Below is a small trained network, with its code and all its weights. Each question gives an input and a class and asks what happens when units are switched off, that is, made to give their printed mean instead of their output.

import numpy as np


def w(rows, s, z=0):
    codes = np.array(rows[::2]) - 128.0
    scale = np.full(codes.shape[1], s)
    scale[-1] = z or s
    return codes * scale


def norm(h):
    return h / np.sqrt((h * h).mean(-1, keepdims=True) + 1e-5)


def f(y):
    return np.maximum(y, 0)


def log_softmax(a):
    a = a - a.max(-1, keepdims=True)
    return a - np.log(np.exp(a).sum(-1, keepdims=True))


def net(x, mask):
    res = np.array(x, float).reshape(1, 8) / 4 @ E
    u = 0
    for l in range(2):
        y = f(norm(res) @ A[l][:, :-1].T + A[l][:, -1])
        res = res + np.where(mask[u : u + 14], y, B[l][:, -1]) @ B[l][:, :-1]
        u += 14
    return log_softmax(norm(res)[-1] @ U[:, :-1].T + U[:, -1])


A, B = {}, {}
E = w([
[118,139,146,102,139,124,141,138,143],'x0',
[129,96,129,153,105,138,130,114,133],'x1',
[118,129,141,125,123,116,132,125,145],'x2',
[116,144,147,111,134,107,132,133,144],'x3',
[114,171,209,156,75,168,78,176,99],'x4',
[255,124,110,158,129,114,90,169,173],'x5',
[134,97,123,47,103,155,34,89,115],'x6',
[166,27,144,113,133,74,124,184,32],'x7',
],0.0071)
A[0] = w([
[239,106,168,192,118,87,142,178,206,102],'L0N0',
[106,139,148,138,115,154,196,97,113,125],'L0N1',
[128,122,132,169,195,84,188,137,170,121],'L0N2',
[155,110,119,155,91,90,43,70,156,227],'L0N3',
[150,200,123,153,114,150,137,92,167,107],'L0N4',
[77,197,207,170,99,166,44,208,96,197],'L0N5',
[137,32,167,119,104,73,185,248,96,229],'L0N6',
[116,95,98,3,117,160,41,123,150,79],'L0N7',
[54,83,157,159,139,65,149,35,110,255],'L0N8',
[204,89,207,145,146,99,73,164,189,50],'L0N9',
[83,169,126,182,146,104,179,191,116,254],'L0N10',
[156,173,159,148,85,152,149,176,113,142],'L0N11',
[70,101,131,195,139,75,129,161,34,184],'L0N12',
[108,165,93,202,152,168,199,189,183,110],'L0N13',
],0.0078,0.0006)
B[0] = w([
[137,177,173,115,185,166,83,149,68,244],'L0N0',
[125,169,158,90,157,105,77,153,56,175],'L0N1',
[175,190,150,166,144,139,187,140,94,212],'L0N2',
[80,186,184,103,121,134,216,154,124,188],'L0N3',
[54,79,64,46,124,123,39,230,172,193],'L0N4',
[137,75,172,213,160,16,145,43,156,244],'L0N5',
[68,132,83,127,79,62,74,143,163,254],'L0N6',
[184,215,199,128,67,124,219,49,110,231],'L0N7',
[148,162,178,133,157,172,173,131,112,199],'L0N8',
[130,79,105,84,176,215,140,112,175,212],'L0N9',
[192,99,186,110,79,160,122,109,44,211],'L0N10',
[148,1,136,150,89,146,196,93,130,182],'L0N11',
[88,227,86,37,118,162,115,87,142,210],'L0N12',
[110,156,99,89,40,102,121,134,110,226],'L0N13',
],0.0065,0.0067)
A[1] = w([
[132,131,120,134,85,79,165,198,96,95],'L1N0',
[150,92,122,96,156,178,80,156,100,126],'L1N1',
[115,119,77,146,192,137,120,150,140,89],'L1N2',
[97,96,140,107,115,85,149,127,77,133],'L1N3',
[110,158,182,84,18,74,172,141,224,118],'L1N4',
[122,159,49,247,137,110,102,137,113,4],'L1N5',
[23,139,122,96,93,148,117,119,146,132],'L1N6',
[157,156,146,143,102,163,172,162,62,119],'L1N7',
[73,136,91,150,93,173,108,149,173,113],'L1N8',
[254,97,129,113,211,191,91,169,219,99],'L1N9',
[123,11,105,76,246,73,95,103,48,143],'L1N10',
[25,109,177,109,184,114,183,86,40,117],'L1N11',
[106,213,73,138,159,93,245,162,162,104],'L1N12',
[151,129,48,88,236,122,231,76,158,80],'L1N13',
],0.0079,0.0026)
B[1] = w([
[168,147,36,45,62,149,127,34,184,179],'L1N0',
[107,215,21,104,134,136,176,185,131,158],'L1N1',
[188,84,193,158,118,148,116,129,105,139],'L1N2',
[154,116,129,186,119,197,145,137,189,193],'L1N3',
[162,83,55,114,72,103,121,141,111,255],'L1N4',
[186,159,137,137,89,232,110,127,130,137],'L1N5',
[176,117,70,117,204,162,82,168,146,195],'L1N6',
[153,104,169,85,32,99,173,62,128,206],'L1N7',
[70,108,71,40,94,85,124,166,107,145],'L1N8',
[73,191,221,181,208,180,149,139,69,209],'L1N9',
[104,98,56,98,103,117,103,114,187,179],'L1N10',
[152,154,126,152,221,173,133,224,140,246],'L1N11',
[161,85,152,157,123,91,67,91,170,223],'L1N12',
[46,3,136,239,119,68,129,102,88,210],'L1N13',
],0.0066,0.0069)
U = w([
[187,184,146,89,58,133,220,74,106,254],'0',
[112,188,165,122,254,200,176,187,79,167],'1',
[116,125,46,76,109,120,60,182,191,75],'2',
[128,39,165,233,132,87,159,81,134,7],'3',
],0.0099,0.0012)

Each question gives the input, the list of numbers given to net, and the class t.
The units are the neurons (one row each of A and B). Each row of codes is followed by its name. A weight is (code - 128) times the scale printed after its matrix; where a second scale follows, it is the last column's (A, B and U).
mask holds one flag per neuron, layer by layer. A switched-off neuron (its flag False) gives its mean, the last column of its row in B, instead of its output. The means were averaged over made-up inputs and are rounded, as every weight is.
A unit's drop is (log p(t) with every unit on - log p(t) with that unit switched off) / (log p(t) with every unit on - log p(t) with every unit switched off).
The circuit of an input: a set's keep is (log p(t) with only the set's units on - log p(t) with every unit switched off) / (log p(t) with every unit on - log p(t) with every unit switched off). Starting from the 12 units with the biggest drops (on a tie, the unit counted first), units are removed one at a time, each time the one whose removal leaves the highest keep (on an exact tie, the one counted first), for as long as the keep stays at least 0.8.
circuit, biggest first: the units of the circuit, biggest drop first
top k neurons: the k neurons with the biggest drops, biggest first
top k neurons in layer l: the k neurons of layer l with the biggest drops, biggest first
input [8,0,6,-1,-8,0,3,-3], class 3: circuit, biggest first -> (L1N13)
input [0,-4,3,3,-6,1,-5,-8], class 2: top 2 neurons -> (L0N4, L0N13)
input [-1,7,-4,4,0,7,4,-6], class 1: top 2 neurons -> (L1N9, L0N6)
input [4,-5,8,-4,-3,5,-6,8], class 2: circuit, biggest first -> (L0N6, L0N7)
input [-6,3,-5,5,6,8,-8,5], class 0: circuit, biggest first -> (L1N7, L1N0)
input [2,-4,-8,-5,0,-3,-6,8], class 2: circuit, biggest first -> (L0N6, L0N12)
input [7,3,-3,3,-6,-3,-4,-2], class 3: top 4 neurons in layer 1 -> (L1N13, L1N12, L1N1, L1N11)
input [-8,0,1,-4,-7,-6,-3,8], class 2: top 2 neurons -> (L0N6, L1N10)
input [-4,2,-7,1,-2,7,6,-1], class 1: circuit, biggest first -> (L1N9, L0N9)
input [6,2,-7,-7,-3,7,8,1], class 0: top 4 neurons -> (L0N7, L0N3, L1N11, L0N4)
input [-6,-2,-5,7,-6,-2,3,0], class 3: top 4 neurons -> (L1N13, L0N10, L0N13, L0N0)
input [2,6,7,1,5,7,-2,-6], class 1: top 3 neurons -> (L0N0, L1N9, L0N6)
input [7,6,8,-3,-8,0,4,1], class 3: top 3 neurons -> (L1N13, L0N10, L0N13)
input [3,-4,-6,3,7,1,3,6], class 3: circuit, biggest first -> (L0N5)
input [-7,3,6,-5,4,8,-6,-7], class 1: top 3 neurons in layer 0 -> (L0N0, L0N7, L0N6)
input [-7,-5,3,-7,0,-7,5,-2], class 1: top 2 neurons in layer 0 -> (L0N13, L0N10)
input [-1,-7,2,-8,2,5,8,-4], class 0: top 2 neurons -> (L0N7, L0N6)
input [-7,2,6,6,-5,7,-3,8], class 2: top 3 neurons -> (L0N6, L1N10, L0N8)
input [-4,-1,-8,1,1,6,1,8], class 2: circuit, biggest first -> (L0N6, L1N10)
input [-3,-7,2,-1,-8,3,0,4], class 3: circuit, biggest first -> (L1N13)
